Here is a tiny trained network, its code and every weight. The questions are about switching its units off for an input and a class, where a switched-off unit gives its printed mean instead of its output.

import numpy as np


def w(rows, s, z=0):
    codes = np.array(rows[::2]) - 128.0
    scale = np.full(codes.shape[1], s)
    scale[-1] = z or s
    return codes * scale


def f(y):
    return np.maximum(y, 0)


def log_softmax(a):
    a = a - a.max(-1, keepdims=True)
    return a - np.log(np.exp(a).sum(-1, keepdims=True))


def net(x, mask):
    res = np.array(x, float).reshape(1, 3) / 4 @ E
    y = f(res @ A[0][:, :-1].T + A[0][:, -1])
    res = res + np.where(mask, y, B[0][:, -1]) @ B[0][:, :-1]
    return log_softmax(res[-1] @ U[:, :-1].T + U[:, -1])


A, B = {}, {}
E = w([
[143,132,150,88,233,54,153,75],'x0',
[167,103,3,148,74,90,139,84],'x1',
[92,143,110,103,99,110,117,146],'x2',
],0.015)
A[0] = w([
[123,157,151,108,182,112,160,186,135],'N0',
[131,120,137,98,176,40,136,117,157],'N1',
[129,141,128,150,96,182,130,137,207],'N2',
[132,124,134,143,58,212,129,143,255],'N3',
[115,138,212,130,78,238,114,186,208],'N4',
[161,116,42,118,172,55,141,63,97],'N5',
[161,137,87,106,156,104,123,136,87],'N6',
[111,126,249,85,145,108,115,135,221],'N7',
[169,102,6,162,57,210,119,128,110],'N8',
],0.017,0.0072)
B[0] = w([
[135,123,153,124,156,142,104,108,179],'N0',
[147,183,110,119,200,109,131,120,191],'N1',
[108,108,151,142,115,162,188,108,183],'N2',
[94,145,126,183,88,220,217,121,221],'N3',
[115,105,123,159,96,80,138,255,238],'N4',
[119,133,78,118,93,69,162,153,204],'N5',
[118,117,109,148,115,91,121,129,149],'N6',
[79,140,158,137,193,181,106,110,232],'N7',
[162,126,153,99,113,167,100,36,252],'N8',
],0.034,0.028)
U = w([
[92,128,127,202,117,156,201,215,254],'0',
[167,182,43,109,136,38,170,128,139],'1',
[170,123,127,137,84,198,172,48,109],'2',
[198,111,153,108,104,169,76,132,29],'3',
[96,18,139,141,99,84,91,144,27],'4',
[100,208,152,125,255,141,91,108,227],'5',
],0.0097,0.0029)

Each question gives the input, the list of numbers given to net, and the class t.
The units are the neurons (one row each of A and B). Each row of codes is followed by its name. A weight is (code - 128) times the scale printed after its matrix; where a second scale follows, it is the last column's (A, B and U).
mask holds one flag per neuron, in row order. A switched-off neuron (its flag False) gives its mean, the last column of its row in B, instead of its output. The means were averaged over made-up inputs and are rounded, as every weight is.
A unit's drop is (log p(t) with every unit on - log p(t) with that unit switched off) / (log p(t) with every unit on - log p(t) with every unit switched off).
unit that matters most: the unit with the biggest drop
k most important neurons: the k neurons with the biggest drops, biggest first
drop when u is switched off: that unit's drop, to one decimal
input [2,1,6], class 1: unit that matters most : N7
input [1,1,-6], class 1: 4 most important neurons : N7; N3; N8; N4
input [0,6,8], class 2: 2 most important neurons : N8; N4
input [1,7,-4], class 1: 2 most important neurons : N5; N3
input [0,1,-6], class 2: 2 most important neurons : N4; N7
input [1,-6,-3], class 5: 2 most important neurons : N7; N3
input [-7,4,3], class 2: drop when N8 is switched off : 1.3
input [1,-3,-1], class 5: drop when N3 is switched off : 0.4
input [4,-2,2], class 5: drop when N0 is switched off : 0.0
input [6,1,-4], class 1: drop when N5 is switched off : 0.8
